Here is a tiny trained network, its code and every weight. The questions are about switching its units off for an input and a class, where a switched-off unit gives its printed mean instead of its output.

import numpy as np


def w(rows, s, z=0):
    codes = np.array(rows[::2]) - 128.0
    scale = np.full(codes.shape[1], s)
    scale[-1] = z or s
    return codes * scale


def norm(h):
    return h / np.sqrt((h * h).mean(-1, keepdims=True) + 1e-5)


def f(y):
    return y / 2 * (1 + np.tanh(0.7978845608 * (y + 0.044715 * y**3)))


def log_softmax(a):
    a = a - a.max(-1, keepdims=True)
    return a - np.log(np.exp(a).sum(-1, keepdims=True))


def net(x, mask):
    res = np.array(x, float).reshape(1, 7) / 4 @ E
    u = 0
    for l in range(3):
        y = f(norm(res) @ A[l][:, :-1].T + A[l][:, -1])
        res = res + np.where(mask[u : u + 6], y, B[l][:, -1]) @ B[l][:, :-1]
        u += 6
    return log_softmax(norm(res)[-1] @ U[:, :-1].T + U[:, -1])


A, B = {}, {}
E = w([
[1,148,83,118],'x0',
[128,126,131,124],'x1',
[130,127,131,123],'x2',
[123,121,128,127],'x3',
[93,8,68,117],'x4',
[128,127,128,124],'x5',
[97,52,217,205],'x6',
],0.0072)
A[0] = w([
[253,84,175,84,65],'0.n0',
[88,74,81,105,113],'0.n1',
[42,65,244,145,39],'0.n2',
[120,62,98,153,3],'0.n3',
[75,51,33,72,191],'0.n4',
[114,30,51,148,29],'0.n5',
],0.0066,0.0031)
B[0] = w([
[132,139,78,210,202],'0.n0',
[178,88,161,135,163],'0.n1',
[136,113,130,215,189],'0.n2',
[120,102,143,9,117],'0.n3',
[154,132,186,128,253],'0.n4',
[143,94,164,82,160],'0.n5',
],0.011,0.0037)
A[1] = w([
[90,254,122,83,210],'1.n0',
[169,126,62,70,232],'1.n1',
[110,174,61,223,130],'1.n2',
[72,46,197,226,183],'1.n3',
[183,173,91,141,1],'1.n4',
[138,33,17,140,131],'1.n5',
],0.0066,0.003)
B[1] = w([
[176,65,180,126,204],'1.n0',
[129,92,188,167,183],'1.n1',
[122,55,254,41,173],'1.n2',
[147,197,154,91,254],'1.n3',
[83,90,117,133,129],'1.n4',
[154,123,200,76,155],'1.n5',
],0.0082,0.005)
A[2] = w([
[155,162,186,101,182],'2.n0',
[157,113,175,169,253],'2.n1',
[3,146,130,88,167],'2.n2',
[132,216,174,151,98],'2.n3',
[119,79,173,198,46],'2.n4',
[181,140,57,41,168],'2.n5',
],0.013,0.0038)
B[2] = w([
[41,106,104,102,217],'2.n0',
[71,137,19,73,245],'2.n1',
[255,143,13,144,154],'2.n2',
[175,40,147,70,180],'2.n3',
[126,234,163,176,172],'2.n4',
[44,239,206,203,157],'2.n5',
],0.0094,0.011)
U = w([
[84,196,159,191,199],'0',
[207,126,7,163,145],'1',
[96,107,85,91,169],'2',
[160,51,177,57,148],'3',
[85,122,72,95,112],'4',
[102,117,82,91,132],'5',
[93,121,81,96,102],'6',
[195,86,160,166,1],'7',
],0.014,0.0092)

Each question gives the input, the list of numbers given to net, and the class t.
The units are the neurons (one row each of A and B). Each row of codes is followed by its name. A weight is (code - 128) times the scale printed after its matrix; where a second scale follows, it is the last column's (A, B and U).
mask holds one flag per neuron, layer by layer. A switched-off neuron (its flag False) gives its mean, the last column of its row in B, instead of its output. The means were averaged over made-up inputs and are rounded, as every weight is.
A unit's drop is (log p(t) with every unit on - log p(t) with that unit switched off) / (log p(t) with every unit on - log p(t) with every unit switched off).
The circuit of an input: a set's keep is (log p(t) with only the set's units on - log p(t) with every unit switched off) / (log p(t) with every unit on - log p(t) with every unit switched off). Starting from the 12 units with the biggest drops (on a tie, the unit counted first), units are removed one at a time, each time the one whose removal leaves the highest keep (on an exact tie, the one counted first), for as long as the keep stays at least 0.8.
circuit, biggest first: the units of the circuit, biggest drop first
unit that matters most: the unit with the biggest drop
k most important neurons: the k neurons with the biggest drops, biggest first
top k neurons in layer l: the k neurons of layer l with the biggest drops, biggest first
input [-3,1,7,-7,-3,2,6], class 2: 2 most important neurons -> 1.n3; 2.n1
input [-5,2,1,-3,1,-7,7], class 0: unit that matters most -> 2.n4
input [7,3,-2,0,6,-2,8], class 0: top 4 neurons in layer 2 -> 2.n4; 2.n3; 2.n0; 2.n1
input [-1,-8,-7,1,-5,-7,2], class 6: top 2 neurons in layer 2 -> 2.n1; 2.n0
input [-4,4,1,1,-5,-8,6], class 4: circuit, biggest first -> 2.n1; 2.n5; 0.n4
input [-8,5,3,-6,-4,2,4], class 1: 3 most important neurons -> 0.n0; 2.n5; 2.n1
input [-5,6,-7,0,-5,-7,5], class 2: 3 most important neurons -> 2.n1; 2.n3; 2.n5
input [-6,7,-8,3,0,-7,1], class 2: 2 most important neurons -> 1.n2; 2.n1
input [-6,2,-6,3,3,-6,5], class 1: 2 most important neurons -> 2.n5; 2.n1
input [0,2,6,6,4,-2,-7], class 0: 2 most important neurons -> 2.n5; 1.n2
input [6,1,-3,3,-5,4,-1], class 1: 2 most important neurons -> 2.n2; 0.n4
input [-6,-2,-3,-5,-1,4,8], class 0: 3 most important neurons -> 2.n4; 2.n2; 0.n2
input [6,-7,-3,-2,-8,4,-4], class 3: top 2 neurons in layer 2 -> 2.n3; 2.n1
input [-4,6,-4,1,-8,-4,2], class 3: unit that matters most -> 2.n3
input [7,-6,3,-1,8,-4,-5], class 3: circuit, biggest first -> 0.n4; 2.n1
input [4,-2,4,4,-7,-1,-4], class 3: circuit, biggest first -> 2.n3; 2.n1
input [-7,-4,-5,6,-6,-3,2], class 1: circuit, biggest first -> 0.n0; 2.n5
input [-1,-4,1,0,6,1,-6], class 0: 3 most important neurons -> 2.n5; 1.n0; 2.n3
input [-3,5,-7,5,-2,3,5], class 2: 3 most important neurons -> 1.n3; 2.n1; 2.n3
input [-2,-6,-3,-2,5,2,-6], class 0: circuit, biggest first -> 2.n5
input [8,-8,2,1,-5,-2,5], class 1: 2 most important neurons -> 2.n2; 0.n4
input [7,1,5,4,-1,7,-6], class 1: 2 most important neurons -> 2.n2; 1.n3
input [-5,-4,7,3,0,0,2], class 2: 2 most important neurons -> 1.n2; 2.n1
input [-7,0,0,0,0,-8,8], class 0: 2 most important neurons -> 2.n4; 2.n2
input [-1,4,1,3,8,8,0], class 3: top 2 neurons in layer 2 -> 2.n1; 2.n0
input [6,4,5,1,1,-3,4], class 1: top 2 neurons in layer 1 -> 1.n0; 1.n1
input [6,1,3,2,8,-3,1], class 3: unit that matters most -> 0.n1
input [-6,-6,3,0,-5,5,-8], class 0: top 2 neurons in layer 0 -> 0.n4; 0.n2
